Below are the code and all the weights of a small trained network. Each question names an input and a target symbol and asks about switching units off, where a switched-off unit gives its printed mean instead of its output.

import numpy as np


def w(rows, s, z=0):
    codes = np.array(rows[::2]) - 128.0
    scale = np.full(codes.shape[1], s)
    scale[-1] = z or s
    return codes * scale


def norm(h):
    return h / np.sqrt((h * h).mean(-1, keepdims=True) + 1e-5)


def f(y):
    return np.maximum(y, 0)


def softmax(a):
    e = np.exp(a - a.max(-1, keepdims=True))
    return e / e.sum(-1, keepdims=True)


def log_softmax(a):
    a = a - a.max(-1, keepdims=True)
    return a - np.log(np.exp(a).sum(-1, keepdims=True))


def net(x, mask):
    ids = ['αβγεζηθλξπστφψω'.index(c) for c in x.split()]
    T = len(ids)
    res = E[ids] + P[:T]
    u = 0
    for l in range(2):
        r = norm(res)
        for j in range(2):
            rows = slice(3 * j, 3 * j + 3)
            q, k, v = (r @ M[l][rows].T for M in (Q, K, V))
            z = softmax(np.where(np.tri(T) > 0, q @ k.T / 3**0.5, -1e9)) @ v
            o = O[l][rows]
            res = res + np.where(mask[u + j], z, o[:, -1]) @ o[:, :-1]
        u += 2
        y = f(norm(res) @ A[l][:, :-1].T + A[l][:, -1])
        res = res + np.where(mask[u : u + 12], y, B[l][:, -1]) @ B[l][:, :-1]
        u += 12
    return log_softmax(norm(res)[-1] @ U[:, :-1].T + U[:, -1])


Q, K, V, O, A, B = {}, {}, {}, {}, {}, {}
E = w([
[122,94,121,130,181,124],'α',
[161,133,186,41,200,122],'β',
[117,139,124,107,165,131],'γ',
[122,61,136,139,149,123],'ε',
[174,134,129,79,166,117],'ζ',
[168,172,139,74,179,132],'η',
[179,175,190,59,204,138],'θ',
[165,79,165,107,115,109],'λ',
[171,138,221,79,76,115],'ξ',
[126,80,208,193,179,85],'π',
[163,177,22,14,70,77],'σ',
[117,86,60,52,171,97],'τ',
[132,178,98,148,123,233],'φ',
[7,85,101,70,74,120],'ψ',
[82,67,54,200,21,231],'ω',
],0.019)
P = w([
[97,42,148,82,233,176],'0',
[132,17,145,97,224,159],'1',
[102,18,165,138,138,155],'2',
[159,8,157,146,144,129],'3',
[189,12,135,161,140,117],'4',
[224,59,143,161,146,83],'5',
[254,78,149,151,167,67],'6',
[206,95,184,169,200,36],'7',
],0.0093)
Q[0] = w([
[197,94,132,136,67,243],'0.h1',
[94,254,144,182,45,107],'0.h1',
[61,233,29,204,132,160],'0.h1',
[95,143,55,66,109,150],'0.h2',
[181,109,183,101,82,159],'0.h2',
[244,28,202,148,227,148],'0.h2',
],0.0095)
K[0] = w([
[101,91,106,167,98,142],'0.h1',
[59,85,167,137,244,133],'0.h1',
[84,76,219,118,170,169],'0.h1',
[69,35,148,81,73,113],'0.h2',
[118,115,113,217,116,124],'0.h2',
[214,187,162,227,80,122],'0.h2',
],0.011)
V[0] = w([
[120,47,92,185,70,131],'0.h1',
[113,98,149,208,161,251],'0.h1',
[47,99,56,58,150,66],'0.h1',
[69,55,2,111,140,58],'0.h2',
[102,104,174,118,115,2],'0.h2',
[186,208,79,54,31,198],'0.h2',
],0.009)
O[0] = w([
[84,10,74,126,129,145,125],'0.h1',
[65,104,134,119,164,219,129],'0.h1',
[115,197,78,199,180,8,132],'0.h1',
[76,127,55,225,110,68,36],'0.h2',
[161,99,254,169,6,25,150],'0.h2',
[78,174,68,59,19,146,3],'0.h2',
],0.0093,0.0063)
A[0] = w([
[185,148,92,168,30,136,149],'0.n1',
[110,133,98,173,107,196,183],'0.n2',
[118,57,1,94,164,107,108],'0.n3',
[239,116,196,206,153,150,108],'0.n4',
[117,40,143,55,151,151,3],'0.n5',
[129,159,106,92,132,194,113],'0.n6',
[173,253,46,177,39,101,99],'0.n7',
[114,103,122,191,107,65,7],'0.n8',
[222,171,155,130,121,163,108],'0.n9',
[167,87,227,204,152,187,126],'0.n10',
[127,228,127,102,113,63,33],'0.n11',
[140,20,125,102,144,72,103],'0.n12',
],0.01,0.0052)
B[0] = w([
[175,51,113,112,74,180,139],'0.n1',
[172,82,69,107,193,110,153],'0.n2',
[178,127,236,97,115,95,164],'0.n3',
[216,56,175,133,155,158,246],'0.n4',
[144,156,156,60,44,143,164],'0.n5',
[134,95,178,39,165,175,152],'0.n6',
[246,52,112,43,129,205,142],'0.n7',
[197,115,156,90,185,206,139],'0.n8',
[154,121,245,164,72,201,182],'0.n9',
[249,137,147,74,174,190,236],'0.n10',
[255,130,24,123,176,116,141],'0.n11',
[113,181,186,33,149,103,196],'0.n12',
],0.0076,0.011)
Q[1] = w([
[228,7,139,121,196,127],'1.h1',
[66,96,115,133,105,111],'1.h1',
[133,197,105,223,69,103],'1.h1',
[122,199,138,168,121,98],'1.h2',
[171,156,128,189,91,166],'1.h2',
[189,19,121,81,182,87],'1.h2',
],0.014)
K[1] = w([
[184,55,30,75,66,52],'1.h1',
[58,193,36,122,103,187],'1.h1',
[38,210,171,107,179,112],'1.h1',
[130,254,157,164,199,166],'1.h2',
[128,110,96,212,184,226],'1.h2',
[174,120,152,87,41,33],'1.h2',
],0.0094)
V[1] = w([
[61,181,231,8,176,2],'1.h1',
[236,111,34,126,148,163],'1.h1',
[123,53,204,189,103,163],'1.h1',
[187,116,130,27,120,28],'1.h2',
[234,225,30,115,143,211],'1.h2',
[217,82,118,72,96,116],'1.h2',
],0.0099)
O[1] = w([
[128,185,130,8,167,55,152],'1.h1',
[171,121,47,163,103,148,206],'1.h1',
[75,117,132,132,139,165,190],'1.h1',
[113,112,47,142,106,89,241],'1.h2',
[222,148,94,161,131,157,125],'1.h2',
[135,122,79,128,105,116,255],'1.h2',
],0.017,0.0098)
A[1] = w([
[150,149,67,166,144,33,58],'1.n1',
[104,221,131,163,49,114,5],'1.n2',
[104,177,97,124,125,102,55],'1.n3',
[160,141,108,173,169,137,116],'1.n4',
[82,153,151,215,179,132,152],'1.n5',
[62,139,147,143,183,77,153],'1.n6',
[81,144,153,102,124,43,115],'1.n7',
[106,80,75,247,71,154,163],'1.n8',
[137,96,164,125,141,33,90],'1.n9',
[166,118,48,131,122,61,98],'1.n10',
[110,122,121,108,182,170,68],'1.n11',
[151,108,126,82,122,62,156],'1.n12',
],0.016,0.011)
B[1] = w([
[180,46,70,80,73,162,170],'1.n1',
[245,10,46,82,234,59,128],'1.n2',
[167,65,120,62,148,58,129],'1.n3',
[79,186,79,196,87,153,168],'1.n4',
[142,152,92,189,35,120,144],'1.n5',
[89,160,200,128,58,104,151],'1.n6',
[34,182,215,50,154,129,153],'1.n7',
[104,72,161,201,62,124,195],'1.n8',
[57,109,96,90,163,135,186],'1.n9',
[182,55,49,185,146,71,197],'1.n10',
[105,165,36,120,198,146,149],'1.n11',
[83,130,65,141,79,116,244],'1.n12',
],0.013,0.011)
U = w([
[185,107,37,187,117,101,112],'α',
[144,66,81,133,142,101,104],'β',
[173,164,117,164,127,146,156],'γ',
[111,91,142,161,162,124,121],'ε',
[175,156,140,138,162,155,121],'ζ',
[195,45,218,168,210,107,54],'η',
[92,139,61,94,162,244,117],'θ',
[134,138,123,160,103,137,117],'λ',
[83,67,143,203,49,200,141],'ξ',
[146,145,128,133,158,125,119],'π',
[180,123,161,54,1,177,65],'σ',
[104,98,82,90,135,49,98],'τ',
[51,155,178,120,103,110,255],'φ',
[110,148,139,187,154,122,171],'ψ',
[134,196,135,182,144,129,227],'ω',
],0.01,0.005)

Each question gives the input, a string of symbols that net reads in full, and the target symbol t.
The units are the heads (3 rows each of Q, K, V and O) and the neurons (one row each of A and B). Each row of codes is followed by its name. A weight is (code - 128) times the scale printed after its matrix; where a second scale follows, it is the last column's (O, A, B and U).
mask holds one flag per unit, layer by layer, with each layer's heads first. A switched-off unit (its flag False) gives its mean, the last column of its rows in O or B, instead of its output. The means were averaged over made-up inputs and are rounded, as every weight is.
A unit's drop is (log p(t) with every unit on - log p(t) with that unit switched off) / (log p(t) with every unit on - log p(t) with every unit switched off).
The circuit of an input: a set's keep is (log p(t) with only the set's units on - log p(t) with every unit switched off) / (log p(t) with every unit on - log p(t) with every unit switched off). Starting from the 12 units with the biggest drops (on a tie, the unit counted first), units are removed one at a time, each time the one whose removal leaves the highest keep (on an exact tie, the one counted first), for as long as the keep stays at least 0.8.
units of the circuit, in order: the units of the circuit, biggest drop first
unit that matters most: the unit with the biggest drop
top k neurons: the k neurons with the biggest drops, biggest first
k most important neurons of layer l: the k neurons of layer l with the biggest drops, biggest first
which heads matter: for each layer, one digit per head in row order, 1 if its drop is at least 0.15 and else 0, layers parted by /
input ξ θ φ γ ζ, target θ: which heads matter => 11 / 00
input ε ω λ, target ξ: units of the circuit, in order => [1.h1 1.n8]
input ξ γ π β, target η: unit that matters most => 0.h2
input ξ ζ β ω λ ψ π ζ, target φ: which heads matter => 11 / 01
input ξ λ ω ζ ξ γ, target σ: units of the circuit, in order => [0.h1 0.h2 1.n10]
input γ θ η π λ φ, target θ: which heads matter => 01 / 00
input φ θ ω ψ η α, target φ: which heads matter => 01 / 01
input ξ ζ β, target σ: which heads matter => 11 / 00
input ξ γ π ξ ξ π, target η: units of the circuit, in order => [0.h2 1.h1]
input α θ λ η ξ ξ ξ γ, target σ: units of the circuit, in order => [0.h2 0.h1]
input φ γ φ ω π ε, target ξ: top 2 neurons => [0.n2 1.n8]
input ξ α ζ π γ ξ ξ ψ, target φ: units of the circuit, in order => [0.h2 1.h1 1.n7]
input α ζ λ ξ ξ τ, target τ: which heads matter => 00 / 11
input τ α ξ, target τ: which heads matter => 10 / 10
input ξ ω π, target ξ: units of the circuit, in order => [1.h1]
input π φ λ ξ τ γ γ, target τ: 2 most important neurons of layer 1 => [1.n12 1.n9]
input ξ φ α ω π θ, target ξ: top 2 neurons => [0.n2 1.n8]
input φ π ξ ξ γ ψ ψ π, target φ: which heads matter => 00 / 01
input σ γ ξ, target α: which heads matter => 10 / 00
input λ τ π ζ ξ η, target σ: top 2 neurons => [0.n9 1.n10]
input γ α β π ζ ξ ω, target ξ: which heads matter => 10 / 10
input ζ ξ ζ ε, target σ: unit that matters most => 0.h1
input ξ π λ ξ, target η: 2 most important neurons of layer 0 => [0.n4 0.n10]
